Below are the code and all the weights of a small trained network. Each question names an input and a target symbol and asks about switching units off, where a switched-off unit gives its printed mean instead of its output.

import numpy as np


def w(rows, s, z=0):
    codes = np.array(rows[::2]) - 128.0
    scale = np.full(codes.shape[1], s)
    scale[-1] = z or s
    return codes * scale


def f(y):
    return y / 2 * (1 + np.tanh(0.7978845608 * (y + 0.044715 * y**3)))


def softmax(a):
    e = np.exp(a - a.max(-1, keepdims=True))
    return e / e.sum(-1, keepdims=True)


def log_softmax(a):
    a = a - a.max(-1, keepdims=True)
    return a - np.log(np.exp(a).sum(-1, keepdims=True))


def net(x, mask):
    ids = ['ΔΛΩαβεθμπστ'.index(c) for c in x.split()]
    T = len(ids)
    res = E[ids] + P[:T]
    r = res
    for j in range(2):
        rows = slice(4 * j, 4 * j + 4)
        q, k, v = (r @ M[0][rows].T for M in (Q, K, V))
        z = softmax(np.where(np.tri(T) > 0, q @ k.T / 4**0.5, -1e9)) @ v
        o = O[0][rows]
        res = res + np.where(mask[j], z, o[:, -1]) @ o[:, :-1]
    y = f(res @ A[0][:, :-1].T + A[0][:, -1])
    res = res + np.where(mask[2:14], y, B[0][:, -1]) @ B[0][:, :-1]
    return log_softmax(res[-1] @ U[:, :-1].T + U[:, -1])


Q, K, V, O, A, B = {}, {}, {}, {}, {}, {}
E = w([
[85,111,128],'Δ',
[95,106,127],'Λ',
[96,103,127],'Ω',
[141,105,5],'α',
[95,111,126],'β',
[87,102,129],'ε',
[104,112,124],'θ',
[118,93,125],'μ',
[141,146,133],'π',
[115,146,143],'σ',
[138,172,134],'τ',
],0.034)
P = w([
[56,129,30],'0',
[75,122,53],'1',
[96,112,77],'2',
[98,105,109],'3',
[111,96,136],'4',
[119,84,166],'5',
[134,74,195],'6',
[138,70,224],'7',
[138,68,254],'8',
],0.01)
Q[0] = w([
[170,234,115],'head 0',
[158,113,108],'head 0',
[7,81,133],'head 0',
[27,15,143],'head 0',
[118,67,102],'head 1',
[159,222,175],'head 1',
[120,194,115],'head 1',
[199,121,50],'head 1',
],0.02)
K[0] = w([
[122,98,10],'head 0',
[120,191,96],'head 0',
[183,118,237],'head 0',
[164,140,249],'head 0',
[140,49,67],'head 1',
[123,218,194],'head 1',
[135,210,133],'head 1',
[11,159,86],'head 1',
],0.015)
V[0] = w([
[86,74,198],'head 0',
[85,7,149],'head 0',
[129,234,107],'head 0',
[111,221,190],'head 0',
[108,201,42],'head 1',
[1,159,148],'head 1',
[122,30,127],'head 1',
[92,39,136],'head 1',
],0.0099)
O[0] = w([
[85,205,138,181],'head 0',
[76,177,88,252],'head 0',
[163,73,176,64],'head 0',
[157,130,191,55],'head 0',
[58,188,146,160],'head 1',
[118,111,250,195],'head 1',
[108,42,99,244],'head 1',
[111,47,129,254],'head 1',
],0.012,0.0061)
A[0] = w([
[99,219,70,254],'neuron 0',
[97,92,226,88],'neuron 1',
[97,198,67,193],'neuron 2',
[109,111,15,160],'neuron 3',
[33,37,98,108],'neuron 4',
[141,12,64,40],'neuron 5',
[69,108,144,68],'neuron 6',
[253,85,220,1],'neuron 7',
[200,65,43,155],'neuron 8',
[124,105,21,184],'neuron 9',
[151,147,24,85],'neuron 10',
[133,254,161,69],'neuron 11',
],0.0076,0.0077)
B[0] = w([
[153,77,217,206],'neuron 0',
[110,208,175,164],'neuron 1',
[168,106,187,192],'neuron 2',
[164,62,97,190],'neuron 3',
[191,213,82,251],'neuron 4',
[177,105,190,191],'neuron 5',
[185,201,79,157],'neuron 6',
[173,255,3,157],'neuron 7',
[28,245,178,158],'neuron 8',
[137,77,114,184],'neuron 9',
[97,192,163,146],'neuron 10',
[215,106,39,162],'neuron 11',
],0.0072,0.023)
U = w([
[92,212,122,11],'Δ',
[206,182,167,169],'Λ',
[121,173,108,31],'Ω',
[134,160,128,15],'α',
[82,46,254,252],'β',
[115,180,112,35],'ε',
[102,155,128,146],'θ',
[141,31,223,152],'μ',
[105,178,124,84],'π',
[102,209,87,66],'σ',
[177,101,28,166],'τ',
],0.0085,0.0049)

Each question gives the input, a string of symbols that net reads in full, and the target symbol t.
The units are the heads (4 rows each of Q, K, V and O) and the neurons (one row each of A and B). Each row of codes is followed by its name. A weight is (code - 128) times the scale printed after its matrix; where a second scale follows, it is the last column's (O, A, B and U).
mask holds one flag per unit, heads first, then neurons. A switched-off unit (its flag False) gives its mean, the last column of its rows in O or B, instead of its output. The means were averaged over made-up inputs and are rounded, as every weight is.
A unit's drop is (log p(t) with every unit on - log p(t) with that unit switched off) / (log p(t) with every unit on - log p(t) with every unit switched off).
The circuit of an input: a set's keep is (log p(t) with only the set's units on - log p(t) with every unit switched off) / (log p(t) with every unit on - log p(t) with every unit switched off). Starting from the 12 units with the biggest drops (on a tie, the unit counted first), units are removed one at a time, each time the one whose removal leaves the highest keep (on an exact tie, the one counted first), for as long as the keep stays at least 0.8.
circuit, biggest first: the units of the circuit, biggest drop first
top k neurons: the k neurons with the biggest drops, biggest first
which heads matter: for each layer, one digit per head in row order, 1 if its drop is at least 0.15 and else 0, layers parted by /
input Λ ε μ Δ μ ε μ α μ, target τ: circuit, biggest first => (head 1)
input Λ σ Ω τ Δ, target Λ: top 2 neurons => (neuron 7; neuron 1)
input ε Δ τ τ μ, target Λ: circuit, biggest first => (neuron 7; head 0; neuron 1)
input μ ε μ μ Λ, target τ: circuit, biggest first => (head 1; neuron 8; neuron 3; head 0)
input Ω μ μ τ Δ θ, target Λ: circuit, biggest first => (head 0; neuron 7; neuron 1)
input μ τ τ β, target Λ: circuit, biggest first => (head 0; neuron 7; neuron 1)
input π μ ε, target μ: top 3 neurons => (neuron 7; neuron 5; neuron 10)
input σ τ μ σ τ μ μ τ Λ, target Λ: circuit, biggest first => (neuron 7; head 0; neuron 1)
input Δ τ τ μ μ μ μ, target τ: circuit, biggest first => (head 1; head 0)
input σ β μ Ω μ Ω μ β Δ, target τ: circuit, biggest first => (head 1; head 0; neuron 8)
input μ Δ Δ σ Ω Λ, target β: top 2 neurons => (neuron 7; neuron 11)
input θ ε π Δ μ τ β τ μ, target Λ: circuit, biggest first => (neuron 7; head 0)
input β σ μ β, target β: top 3 neurons => (neuron 7; neuron 11; neuron 5)
input β μ π Λ, target μ: circuit, biggest first => (head 0)
input μ τ μ μ μ β θ, target τ: top 2 neurons => (neuron 8; neuron 1)
input Δ ε Δ Ω θ σ μ σ, target β: top 4 neurons => (neuron 4; neuron 7; neuron 6; neuron 11)
input μ π μ μ, target μ: top 3 neurons => (neuron 7; neuron 5; neuron 11)
input Λ π μ σ π, target β: which heads matter => 00
input Λ τ Δ ε Δ β τ θ, target Λ: which heads matter => 11
input β μ τ τ τ ε, target Λ: which heads matter => 10
input ε σ Δ, target β: circuit, biggest first => (head 1)
input τ σ σ μ Δ, target β: top 3 neurons => (neuron 7; neuron 11; neuron 5)
